Here is a tiny trained network, its code and every weight. The questions are about switching its units off for an input and a target symbol, where a switched-off unit gives its printed mean instead of its output.

import numpy as np


def w(rows, s, z=0):
    codes = np.array(rows[::2]) - 128.0
    scale = np.full(codes.shape[1], s)
    scale[-1] = z or s
    return codes * scale


def norm(h):
    return h / np.sqrt((h * h).mean(-1, keepdims=True) + 1e-5)


def f(y):
    return np.maximum(y, 0)


def softmax(a):
    e = np.exp(a - a.max(-1, keepdims=True))
    return e / e.sum(-1, keepdims=True)


def log_softmax(a):
    a = a - a.max(-1, keepdims=True)
    return a - np.log(np.exp(a).sum(-1, keepdims=True))


def net(x, mask):
    ids = ['Θαβεπτ'.index(c) for c in x.split()]
    T = len(ids)
    res = E[ids] + P[:T]
    u = 0
    for l in range(3):
        r = norm(res)
        for j in range(2):
            rows = slice(4 * j, 4 * j + 4)
            q, k, v = (r @ M[l][rows].T for M in (Q, K, V))
            z = softmax(np.where(np.tri(T) > 0, q @ k.T / 4**0.5, -1e9)) @ v
            o = O[l][rows]
            res = res + np.where(mask[u + j], z, o[:, -1]) @ o[:, :-1]
        u += 2
        y = f(norm(res) @ A[l][:, :-1].T + A[l][:, -1])
        res = res + np.where(mask[u : u + 4], y, B[l][:, -1]) @ B[l][:, :-1]
        u += 4
    return log_softmax(norm(res)[-1] @ U[:, :-1].T + U[:, -1])


Q, K, V, O, A, B = {}, {}, {}, {}, {}, {}
E = w([
[97,6,200],'Θ',
[163,136,129],'α',
[188,64,113],'β',
[117,190,152],'ε',
[181,84,147],'π',
[118,206,56],'τ',
],0.0012)
P = w([
[145,45,182],'0',
[73,176,3],'1',
[189,133,190],'2',
[94,215,1],'3',
[206,156,186],'4',
[103,232,2],'5',
[249,190,102],'6',
],0.00096)
Q[0] = w([
[25,103,130],'L0H0',
[166,145,30],'L0H0',
[128,41,219],'L0H0',
[49,176,111],'L0H0',
[229,105,140],'L0H1',
[60,205,81],'L0H1',
[107,244,53],'L0H1',
[252,244,19],'L0H1',
],0.0041)
K[0] = w([
[204,117,55],'L0H0',
[54,44,127],'L0H0',
[224,154,210],'L0H0',
[140,125,28],'L0H0',
[173,29,120],'L0H1',
[154,233,104],'L0H1',
[191,224,68],'L0H1',
[252,101,41],'L0H1',
],0.0042)
V[0] = w([
[19,128,89],'L0H0',
[61,171,197],'L0H0',
[11,115,85],'L0H0',
[130,147,164],'L0H0',
[169,45,216],'L0H1',
[219,42,119],'L0H1',
[244,76,112],'L0H1',
[76,164,118],'L0H1',
],0.0012)
O[0] = w([
[119,203,210,79],'L0H0',
[160,189,119,79],'L0H0',
[98,201,226,93],'L0H0',
[155,155,103,118],'L0H0',
[161,217,130,230],'L0H1',
[112,250,146,251],'L0H1',
[90,248,161,228],'L0H1',
[133,78,114,70],'L0H1',
],0.0013,0.00027)
A[0] = w([
[237,81,58,115],'L0N0',
[105,149,203,173],'L0N1',
[143,250,79,179],'L0N2',
[135,162,39,253],'L0N3',
],0.002,0.0018)
B[0] = w([
[63,186,251,167],'L0N0',
[128,176,92,172],'L0N1',
[80,58,170,225],'L0N2',
[96,41,173,249],'L0N3',
],0.0022,0.0021)
Q[1] = w([
[182,217,102],'L1H0',
[146,47,228],'L1H0',
[155,45,254],'L1H0',
[98,110,111],'L1H0',
[4,117,5],'L1H1',
[202,102,253],'L1H1',
[190,146,228],'L1H1',
[234,136,243],'L1H1',
],0.0043)
K[1] = w([
[70,76,115],'L1H0',
[222,94,191],'L1H0',
[247,72,192],'L1H0',
[142,165,110],'L1H0',
[7,215,27],'L1H1',
[253,92,172],'L1H1',
[227,84,195],'L1H1',
[240,55,205],'L1H1',
],0.0048)
V[1] = w([
[181,90,147],'L1H0',
[25,140,131],'L1H0',
[253,67,116],'L1H0',
[65,168,109],'L1H0',
[60,217,116],'L1H1',
[79,107,49],'L1H1',
[169,32,80],'L1H1',
[56,156,120],'L1H1',
],0.0021)
O[1] = w([
[110,141,136,217],'L1H0',
[141,66,160,160],'L1H0',
[96,190,126,138],'L1H0',
[166,99,128,40],'L1H0',
[177,80,181,2],'L1H1',
[170,155,142,22],'L1H1',
[131,252,73,150],'L1H1',
[142,118,170,120],'L1H1',
],0.0032,0.00074)
A[1] = w([
[229,7,75,166],'L1N0',
[95,155,179,190],'L1N1',
[192,27,188,3],'L1N2',
[123,16,179,239],'L1N3',
],0.0017,0.0011)
B[1] = w([
[156,79,45,147],'L1N0',
[127,68,124,207],'L1N1',
[108,255,97,138],'L1N2',
[192,125,71,255],'L1N3',
],0.0026,0.0021)
Q[2] = w([
[149,202,189],'L2H0',
[90,59,246],'L2H0',
[175,175,44],'L2H0',
[173,167,12],'L2H0',
[152,244,62],'L2H1',
[28,253,124],'L2H1',
[116,17,182],'L2H1',
[88,57,198],'L2H1',
],0.0034)
K[2] = w([
[109,156,60],'L2H0',
[142,254,222],'L2H0',
[193,90,55],'L2H0',
[141,13,57],'L2H0',
[7,82,122],'L2H1',
[9,137,202],'L2H1',
[245,171,119],'L2H1',
[246,164,175],'L2H1',
],0.0034)
V[2] = w([
[139,72,72],'L2H0',
[171,195,198],'L2H0',
[206,109,136],'L2H0',
[153,114,141],'L2H0',
[192,193,212],'L2H1',
[79,49,65],'L2H1',
[116,90,210],'L2H1',
[122,112,2],'L2H1',
],0.0018)
O[2] = w([
[89,212,170,183],'L2H0',
[133,70,51,26],'L2H0',
[37,116,96,98],'L2H0',
[100,146,90,127],'L2H0',
[72,100,48,9],'L2H1',
[177,175,218,252],'L2H1',
[90,160,249,170],'L2H1',
[216,174,134,162],'L2H1',
],0.0015)
A[2] = w([
[4,159,134,126],'L2N0',
[92,22,96,6],'L2N1',
[45,11,81,133],'L2N2',
[158,67,213,175],'L2N3',
],0.0024,0.0019)
B[2] = w([
[138,205,49,155],'L2N0',
[32,3,61,132],'L2N1',
[110,184,254,148],'L2N2',
[114,111,31,254],'L2N3',
],0.0023,0.0029)
U = w([
[22,238,44,55],'Θ',
[249,48,7,160],'α',
[8,230,12,10],'β',
[3,241,250,253],'ε',
[68,6,91,198],'π',
[221,216,195,121],'τ',
],0.005,0.0037)

Each question gives the input, a string of symbols that net reads in full, and the target symbol t.
The units are the heads (4 rows each of Q, K, V and O) and the neurons (one row each of A and B). Each row of codes is followed by its name. A weight is (code - 128) times the scale printed after its matrix; where a second scale follows, it is the last column's (O, A, B and U).
mask holds one flag per unit, layer by layer, with each layer's heads first. A switched-off unit (its flag False) gives its mean, the last column of its rows in O or B, instead of its output. The means were averaged over made-up inputs and are rounded, as every weight is.
A unit's drop is (log p(t) with every unit on - log p(t) with that unit switched off) / (log p(t) with every unit on - log p(t) with every unit switched off).
The circuit of an input: a set's keep is (log p(t) with only the set's units on - log p(t) with every unit switched off) / (log p(t) with every unit on - log p(t) with every unit switched off). Starting from the 12 units with the biggest drops (on a tie, the unit counted first), units are removed one at a time, each time the one whose removal leaves the highest keep (on an exact tie, the one counted first), for as long as the keep stays at least 0.8.
units of the circuit, in order: the units of the circuit, biggest drop first
unit that matters most: the unit with the biggest drop
k most important neurons: the k neurons with the biggest drops, biggest first
top k neurons in layer l: the k neurons of layer l with the biggest drops, biggest first
heads that matter: for each layer, one digit per head in row order, 1 if its drop is at least 0.15 and else 0, layers parted by /
input α Θ Θ β Θ α τ, target ε: units of the circuit, in order -> (L0N2 L1N3 L2N3)
input Θ Θ Θ Θ, target τ: heads that matter -> 11 / 11 / 11
input Θ ε Θ Θ Θ α Θ, target ε: unit that matters most -> L1N3
input α π π, target π: heads that matter -> 01 / 11 / 11
input τ β τ ε α τ, target α: units of the circuit, in order -> (L1H1 L1H0)
input τ Θ Θ Θ π, target ε: heads that matter -> 00 / 11 / 00
input τ β ε α α, target α: units of the circuit, in order -> (L2H1 L1H1)
input ε Θ Θ, target α: 2 most important neurons -> (L1N3 L0N1)
input β ε β ε ε α, target π: units of the circuit, in order -> (L0N2 L0N3 L1H1)
input α β τ, target π: heads that matter -> 11 / 00 / 00
input Θ Θ Θ α β, target ε: 2 most important neurons -> (L1N3 L0N0)
input ε τ Θ α, target α: heads that matter -> 00 / 01 / 01
input ε Θ ε Θ Θ α β, target ε: 3 most important neurons -> (L0N0 L0N2 L1N3)
input β α β α, target ε: heads that matter -> 01 / 10 / 01
input Θ ε Θ ε α, target ε: unit that matters most -> L0N0
input π τ α Θ π π, target ε: 4 most important neurons -> (L0N3 L2N2 L0N2 L0N0)
input ε π ε Θ Θ, target α: heads that matter -> 00 / 00 / 00
input α ε α Θ Θ β Θ, target ε: 3 most important neurons -> (L0N3 L0N2 L0N0)
input Θ ε α Θ β, target π: heads that matter -> 01 / 11 / 11
input ε Θ Θ Θ Θ π τ, target ε: unit that matters most -> L1H1
input Θ τ ε ε, target α: 2 most important neurons -> (L1N3 L0N0)
input τ Θ Θ, target τ: top 2 neurons in layer 1 -> (L1N3 L1N1)
input Θ Θ ε β, target π: 2 most important neurons -> (L0N3 L1N3)
input α Θ ε α ε, target α: top 2 neurons in layer 0 -> (L0N0 L0N1)
